Table B holds the same points as the rows below and some others, measured another way and shuffled. Each row below is followed by which row of B it is.
B:
[[-225 -435   36  -32   94   72  -96  -67  -25  217   52  -34   25    6
  -200 -187  137  165  336  228  352  272  -98  -81 -269 -245  105   95]
 [ -67  -14 -411  264  128  395  317  -43  -44   41  -42 -275   61  180
   390  -20  141 -161  113 -148 -231  -90  179   45 -417 -148  255 -207]
 [  -3  -61 -425 -140   23 -207   49   26   19  211  -11 -110  120  269
    45  204  106 -151  129 -208 -198  -17  173 -123 -370  -54  186 -241]
 [ 167  113 -189  -29  154   38  270  196  100 -327  161 -143   -3   -2
   300  -94  211 -102 -118 -441 -606  252  289 -203 -411   12   15 -405]
 [ -60 -482  340 -252  115 -493 -140 -116 -150  -57  211  108 -203 -166
  -625 -292  359  214   32  329  419  454 -396 -358 -412   12  172  392]
 [  34   74 -180   79   94 -363  120   90  -26  -29   37 -189  231   69
    70  105  235  -61 -155 -237 -454   90  101 -215 -418  124   74 -259]
 [-203 -116  -40 -211   41  259  -69  -81  173  438   22  -15   48  132
    97   58  -23   76  426  -24  295  -12  177   38 -221 -407  -93  -83]
 [-309 -317  470   25  216 -127 -228   85   99   69   90  -52  270 -263
  -277 -180  200  376  104  192  167  530 -103 -214  -87 -178 -274   19]
 [ -72  -44 -682 -135  103  219  225 -306 -100  140 -165 -193 -245  379
    75  327   90 -408   32  -21  214 -483   -2   86 -231  -54  559  139]
 [-130 -464  187   26 -234 -433 -403  -33 -106  414  115   70  212  -71
  -258 -372   -8  505  482  292  274  171 -152  -73 -316   89 -124  -40]
 [-243 -428  749  -14   85 -459 -433   61   16  -45  189   60  201 -462
  -515 -428  186  650   70  353  282  610 -307 -280  -35   99 -394  135]
 [ 149  445 -388 -114   75  -76  227   92  173 -128   -4 -214   98  167
   437  314   55 -227 -219 -569 -644 -245  398  -62 -247  140  -52 -479]
 [-277 -499  413  -53   86 -108 -355   73   69   76  115   36  161 -279
  -361 -336   91  479  283  269  313  537 -139 -152   -7  -98 -235   20]
 [-332 -208 -207  378  368  421  150  -18  -42 -270 -175 -364  165  -68
    69   30  188  -54 -183   84  -83  122  -44   14  105  -13  196  -17]
 [-289 -612  -57  250  226  -74  -47   41 -177  -19  -13 -157  192  -57
  -349 -212  305  131  110  300  108  521 -227 -203 -246  -80  293   77]
 [  57  171 -271 -291   46   86  151  -53  157  140   50  -58 -100  210
   236  192   53 -177  120 -312 -102 -168  261  -38 -345 -170   38 -189]
 [ -13 -238  423 -520   -9  -88 -229 -381  -14  -71  196  203 -595 -215
  -421 -302   60  276  112  366  847  -87 -373  -55  -71   69  -18  578]
 [   1  123   22  -88  171  587  249 -245   57 -306   78 -115 -432  -96
   293 -190   74  -32  -51  -35  214 -246   -3  109 -124  -55   55  171]
 [-386 -218 -104  -22  195  -86  -80    9  102  596 -117 -139  436  215
  -144  328  166  -30  294   51  158  208   83 -131 -275 -474   30  -97]
 [ 100  116  249 -294  304  -27  249   47  142 -390  255  -23 -242 -173
   -12  -92  351  -51 -247 -242 -181  371   55 -332 -390 -129  -68    9]
 [-219 -125   -2  163  195   37    1   65   47   -7  -28 -202  259  -64
    19   -3  150  106   -7  -20 -134  224   46  -98 -113  -60  -56 -161]
 [ -70  152  161 -107  273 -381   24  102  132 -176   48 -146  206 -115
  -106  211  275    5 -340 -215 -323  250   49 -302 -156   53 -172 -132]
 [-111 -194  277 -478  235 -180 -121   23  187  -36  161   91 -133 -128
  -367   24  220   89   20   -5  252  431  -31 -293 -131 -221 -119  102]
 [ 182   47  431 -684   12 -140 -121  -35  254 -183  356  240 -448 -222
  -123 -242   65  229   82 -160  218  188   59 -205 -214  -39 -332   46]
 [ -61  182  -63 -177  399  159  310 -152   73 -309  -12 -187 -226    2
    13  255  303 -286 -395 -139   13  -50  -31 -154 -146  -88  172  186]
 [ 134 -114 -681  -83    6 -244  106   93  -73 -107  -11 -161   12  266
    52  130  121 -229  -34 -304 -444   -4  175 -137 -308  215  377 -340]
 [ -40  358    9    3   75   29   22   52  215  -29    2 -182  207  -53
   376  137  -20   82 -101 -334 -361 -181  280    8  -51   84 -336 -348]
 [ -47 -626  -70 -157   64 -162  -53  -27 -158   23  167   55 -189   12
  -407 -338  265   90  287  226  286  471 -209 -247 -464 -115  353  153]
 [  12 -364  304 -170   46 -647 -135  114  -59  101  275   91  108 -102
  -416 -271  338  257  146   73  -12  618 -135 -429 -602  -69  -23   -9]
 [-198 -493  106  -54  -52 -333 -311  -27  -72  334   64   37  161  -27
  -370 -207   96  321  365  288  320  288 -162 -139 -255  -50   16   51]
 [-272  126 -266  328  294   -8  169  106   69  112 -185 -383  535  138
   211  381  210 -141 -178 -207 -457   50  192  -97 -174 -115   17 -322]
 [  -1  561 -151 -450  367  -70  214   38  351 -229  -49 -180   -8   84
   163  666  160 -362 -508 -560 -381 -151  319 -183   50  -61 -158 -208]
 [ 169  121 -228 -297 -225  -78  -56 -318  -38   82   55   18 -367  115
   135  -60 -124   44  126  -41  239 -606  -15  142 -209  286   83   82]
 [-278  174 -459  131  164  280   49   92  225  265 -238 -330  457  230
   386  466  -63 -139   66 -315 -340 -201  394  110   67 -167  -84 -474]
 [ -19  167 -290  -94   83  121  120   29  161   97   -7 -148  100  162
   305  189   42 -125   64 -332 -265 -103  307  -13 -237 -119  -26 -326]
 [-147    9  242 -199  219  260   39 -111  163  -44   73  -52 -138 -126
    24  -26  112   87   29    4  247   76   23  -54  -91 -223 -155  114]
 [ -35  -19 -472   12  -18  -41   90   22   17  303  -41 -158  197  296
   223  165   52 -131  216 -235 -240 -117  239  -19 -404 -101  161 -328]
 [  13 -388  -73 -159  120 -442  -11  122  -70  -42  165   -4   22   17
  -359 -134  337   25   54  -13 -110  529  -76 -374 -479  -37  221  -60]
 [-164  -37 -382 -146  243  149   25    0  130 -167 -136 -203   -1   86
     2  303   53 -182 -150 -170  -83  -42  123  -23  174   29  135 -126]
 [ 120   99 -529 -143  288  643  579  -74   55 -256   70 -182 -399  243
   416   51  250 -484  -31 -365 -210  -31  264  -53 -497 -321  433 -107]
 [ 124   85  324 -139  134 -148   10  125  133 -525  246  -29 -113 -333
    36 -284  175  232 -256 -224 -323  305   53 -231 -126  239 -283 -152]
 [-158 -134  205   38  152  205   12 -158  -10  -87   55 -101 -106 -157
   -24 -210  132  178   33  170  268   44 -134  -20 -128  -49  -27  175]
 [-128 -260 -101   -1  -30 -366 -318  -12  -44  -87  -54  -98  129  -98
  -252  -52  -12  242  -36  111   20   11 -127  -39  147  400   -8  -65]
 [ 147  402 -264 -133  313  103  333  156  214 -595   44 -246  -74  -33
   343  229  196 -275 -501 -589 -698   30  329 -167  -70  160  -34 -368]
 [ 131  131 -583 -199 -323 -127 -128 -216  -19  231  -83  -70 -120  276
   267  126 -260  -14  200 -170   -3 -738  153  232  -89  376  113 -208]
 [-158 -626  -41   58  128  125   68 -147 -212  136  103  -27 -153   39
  -283 -370  301   73  349  364  436  363 -266 -153 -544 -277  424  283]
 [ -89   47  -98 -130  112  277   74  -21  163   85   34  -97   -7   54
   224   39   29   -4  153 -166   -1  -35  207   13 -181 -203  -81 -164]
 [ 251  355 -633 -386  -14  314  342 -214   96  -60   14  -95 -459  344
   460  239  -29 -417   -1 -435 -114 -613  294  118 -327   14  279 -129]
 [  83  205  140 -215  -56 -272  -62   13  156  106  148    3   68  -34
   147  -20   29  169   61 -236 -177  -58  176 -113 -310   45 -286 -227]
 [-198 -218  261 -309  234 -350 -102   78  140  281  118   34  185   -2
  -360  133  302   70  132    2  149  504    0 -357 -377 -387 -102   13]
 [ -51   66   38 -259  244 -112   18  103  204 -180   72  -79   28  -75
   -51  157  176  -21 -173 -244 -192  235  140 -215  -76  -53 -128 -158]
 [  33  194 -290 -327  314  208  327   -3  186 -160   46 -134 -185  157
   179  295  225 -362 -167 -385 -205   22  247 -155 -277 -238  149 -118]
 [-159   23  117  -21  348  168  148  112  181 -157   61 -158  126 -105
    77   58  247  -14 -118 -187 -200  353  152 -193 -168 -241 -129 -155]
 [ -16  -22  177 -479  198 -249  -11  -12  176   36  168   63 -125  -15
  -237  118  249  -28  -16 -125  119  268   29 -304 -312 -224  -79   60]
 [ -84  -62 -415  -73  157   81   14   86   94 -185  -78 -190   48   75
    75  167   42 -115  -87 -228 -259   31  174  -40   68  103  112 -263]
 [  47  570 -292 -191  238  157  191   70  306 -401  -79 -268   14   14
   436  435   -1 -241 -462 -591 -576 -309  398   11  191  204 -195 -395]
 [-206 -690  401  -34  287 -110  -29    7 -120  -85  229   47  -97 -222
  -557 -446  455  234  169  393  398  837 -353 -383 -465 -297  189  317]
 [-133 -228  153   39 -103 -123 -301 -171  -74    4    5  -42  -18 -178
  -143 -267  -69  396  122  261  321 -138 -198   79   68  303 -109  109]
 [  29 -326 -102  101   69  291    8  -54 -115 -593   96 -112 -329 -242
     3 -503   62  188  -68   95   12  113 -137   23   48  362  174   30]
 [-205 -311  108 -136  -11 -156 -285 -134   -2  211    4   -4   15  -56
  -279  -86   21  266  224  247  415   27 -158  -33  -33   15  -34  133]
 [  97  117  161 -276   77  120  215 -103  112  125  239   39 -215   41
   192 -135  186  -10  196 -155   73   52  128 -145 -632 -327  -63   -1]
 [  36  182   60   71  151  159  143    6   86 -374   81 -175  -47 -171
   271 -130  105   83 -218 -209 -294  -15  106  -42 -105  178 -138 -154]
 [ -88 -456   10   73   11 -211  -29 -168 -252   94   93  -36  -88   -7
  -298 -311  243  157  184  327  315  166 -309 -152 -467   25  309  247]
 [ -39  118  -12 -164  267  102  210   92  195  -43   99 -110   53   33
   151  128  231 -120  -39 -301 -240  230  233 -203 -350 -283  -69 -208]
 [ 250 -328   74 -316   -3 -642  -24  131  -91 -221  348  136 -191  -88
  -370 -352  349  130   14  -82 -167  555 -105 -451 -623  140  144  -57]
 [ 185  -54 -389  -35  -47  300   98 -151  -92 -511   55 -119 -458  -47
   220 -310  -47   -1  -88  -91  -64 -311   -2  137   -1  451  252  -30]
 [ -59 -162  -88   14   83   -7   53  -24  -20   37   60  -98   34   33
     9 -109  159   50  110  -14  -18  135   12  -98 -338  -56  102  -65]
 [-169 -450   59 -222   65 -202  -45 -166  -89  508  108   77  -40  166
  -378  -73  268   50  435  281  524  278 -184 -225 -637 -439  250  261]
 [-230  -18  362  130  233  -31  -69  185  187  -45   72 -145  378 -244
    51  -62  178  279  -36  -99 -239  424  125 -192  -93 -127 -384 -252]
 [ 308   30 -603 -136 -236    3  134  -92  -84  -59  105  -53 -291  242
   335 -161  -54 -104  181 -288 -253 -372  194   74 -452  277  296 -270]
 [ -44 -163 -276 -323   33 -369  -32 -146  -45  315   -2  -14  -56  264
  -270  238  174 -156  124   12  211  -66  -56 -170 -398  -89  293  108]
 [-111 -424  -74 -438  170 -580 -217  145   83  112   94   64   94   57
  -574  160  265   -2   66  -27   47  571  -40 -407 -216 -124  115  -56]]
Rows of B count from 0, top down.

[ 152 -230   25  -37  121  129 -110   58  -58   -3   19  -62 -152  -47
   82  -98  -58  -28  122 -265 -194 -156 -173  161   35 -135 -117   70
  159 -198 -119  -27 -189 -144 -227  -31] : 67
[  14 -207 -126  143  256  249  -34   11 -268  -52   53   91   -6  -25
 -107 -128 -104   74   27  -21 -262 -195 -257   43  -40 -215  -21   23
    7  157  -78  -53 -204   17 -105 -118] : 70
[   8  -66  -86  148  197  212   41  -75 -382   18 -153  300   16  -57
 -181  -47   -3  209   16  221  -72   65  -49  -81 -110    7  253  -63
 -264  392   92  -77 -232  213   57 -221] : 42
[ 125 -147  102 -167  216  -61 -264  136  -22   97 -254  119 -129 -356
  215   13  110   28  190 -105 -289  -84  -93  380   12 -138  -59  -12
    6 -165  196  124 -243  -76 -192 -109] : 36
[ 273  -80  134  240  145   55 -273   80  -97  223   38 -140 -244 -192
  176  138  196 -218  196 -147  -95 -231 -297   86   81   44  224 -211
  173  -51  198  314 -218 -282 -120 -331] : 51
[ -63  195   77 -339  153 -227   49  153  163  -75   33 -103   14   -3
  138   -7   36 -228  124  -42  -47 -155  188   94  124  -33  -17  -75
   34  -76   62  303  134  -99  -88   69] : 3
[ 347   34   58  196  -94   18  217  -99   46 -116   76  175 -158  204
   55   18   -2 -173 -202 -272  -41  -81  148 -414   67  334  162   39
 -176  259  -24  -36 -146  172  104  -27] : 13
[ 141  -35   85  -45 -139   30   90  -13 -250   69  -30 -120 -102   34
  -58  148   58   81  198   10  100  156  180 -112   39  126   72  -97
  -39  -67   69  -43   15  -50   17  -75] : 7
[  61 -144  -19    4   -4  175   76  -96 -298   10  -37  113  -72   64
 -174  -22  -60  206   98   45   51  105   27  -58  -82   14   90   12
 -157   94  -92 -178 -145   90  -38 -103] : 59
[ 358 -141  153   64  194   49 -250   64  210   72  -82   82 -310 -112
  324 -118   83 -272   14 -454 -164 -243 -228  157   78  100  135   50
  145 -145  -21  173 -386 -153 -247 -158] : 45
[   2  159   77  -75   96  -18   50   82  -36   39  154 -299  -54  137
   32   10   58 -260  192  -17  155  -98   55  -83  136   70  207 -183
  178  -50  -10  312  117 -247  -72 -102] : 19
[-131   85   13 -265  155 -108   31   92 -118   -9  -60    4   62  -90
  -26   32   27   31  186  169  -53  -20  139  130   16 -117    6 -104
  -86   27  118  162   73  -11  -45  -22] : 11
[   0   -1  186 -411  -83 -194  -80   27   75  132  127 -237 -187   -9
   52  112   44  -66  363  -87  245  -61   86  267   10  -37  -32  -92
   55 -377 -104  174   82 -277 -249  -39] : 60
[ 137   -3  -32  110  250  140   23   98 -127  -65 -172   86   -1  -45
   96 -125   27  -88  -38  -84 -266  -29   -1  -98  104   47  134  -19
   38  164  134   80 -178   49    8  -72] : 54
[ 128  -17    7  -49  -32  -55  165   33 -121 -105  -27   75    1  -20
    1   85    4   30   -1  -53 -212    3  204 -144   66   44 -113    2
 -130   87  110  -56   15  119   74   60] : 30
[-134  -29  -78 -541 -269  -45  567  -32   -4 -410  232 -170  115  465
 -219 -142 -358  129    3 -190   33  110  555 -227   67  -89 -499  273
  -45 -228 -469 -383  365  123  -54  519] : 6
[ -38   61  128 -335  -48 -111   22   28 -212  126 -188  -52  -45 -103
  -43  144  114  162  327  204  186  256  285  126  -16   62  107 -144
 -135 -118  154   64   61  -33  -30  -84] : 26
[-142   38   71 -192   -8   40  -16  -18 -281  183  141 -301  -72   80
 -189   97   34   62  415  221  382   62   16   99  -33  -44  212 -228
   53 -132  -80  158  114 -263 -137 -205] : 23
[ 207   12  167  -75  -10   42  -31  -29  -35  119 -129   -5 -221   44
   88  -10   95  -63  153 -129  216  123  100  -17   29  246  303  -61
  -14  -82  -10   76 -172  -76 -101 -161] : 41
[ 113  -37   92 -121  102  -37  -77   45    8   43  -63   47 -131  -83
  100   -6   51  -58  122 -105  -48  -79    2  125   22   17   68  -27
  -23  -59   39  108 -131  -57 -128  -85] : 66
[ -14   21   40  -72  -68   92  110  -68 -383  103  -68  -53  -39   61
 -198  101   47  192  248  236  244  250  181  -98  -41  104  237 -153
 -141   72   50  -37   18    6   42 -160] : 10
[-117 -136  -20 -245  250   89 -123  -35 -219   61 -259  360  -32 -194
 -108 -114  -32  312  172  191  -18   61  -57  334 -192 -170  114   27
 -286  106   -5  -68 -267  156 -164 -157] : 44
[  13  -72   59 -205   60  -34  -50   52  -74   41   24  -79  -87  -68
   12   37    7   11  214  -44  -27  -72    3  173    7 -102  -55  -39
   23 -153  -20   72  -28 -119 -161  -45] : 15
[-129   22   39 -394  318 -131 -121   60  176  -33  -80  243  -41 -124
   81 -164  -30  -36  101  -13  -60 -206  -27  375  -78 -176   32   41
 -159    5  -63  188 -145   26 -243  -31] : 69
[-119  -19  -29 -149  188   -1  -29   87 -163    5   72  -77   27  -71
  -62    7  -15   18  202  112  -89 -143  -56  152    3 -211  -38  -99
   12   -6   25  143   29 -101 -116  -68] : 28
[  74  -33   79 -117  155  162  -85  -34 -235  137 -398  203 -122  -86
   -7 -113   88  179  185  107  165  299   81  122  -73  149  387  -46
 -146   50   76  -18 -292   74  -80 -225] : 57
[ 196 -114  115   18  -99   50  -58  -40 -267  173  -83  -21 -184  -98
  -34  178  112  122  232   20   90  125   28   13  -29  110  139 -120
  -86  -57  114  -23 -135  -62  -32 -204] : 12
[ 203   77  178   20  410   68 -331   54  110  213 -382  259 -247 -201
  299 -184  229 -215   97  -99   77  -28 -167  239    7  226  606 -109
  -22   99  177  372 -475  -64 -183 -383] : 65
[  62  -79  -41  180    0  197   92  -22 -351   33  204 -231  -49  136
 -167   71  -29    2  154   32   24  -56  -78 -189   42  -16   85 -138
   95   57  -45   16   19 -139   -5 -147] : 22
[ 157 -123   42 -111 -201  -93  152  -32 -187  -53    2   86  -62  -56
  -79  204  -14  192   81  -40 -146   61  232  -81  -14   12 -228   28
 -232   -9   73 -203   19  138   52   67] : 33
[ 111 -217  -68  -63 -138   72  239   14 -220 -191  114  -59   14   92
 -116   43 -167  152   19 -168 -282  -15  149 -140   48 -122 -393  131
  -17  -81 -115 -298   62   74   -5  195] : 18
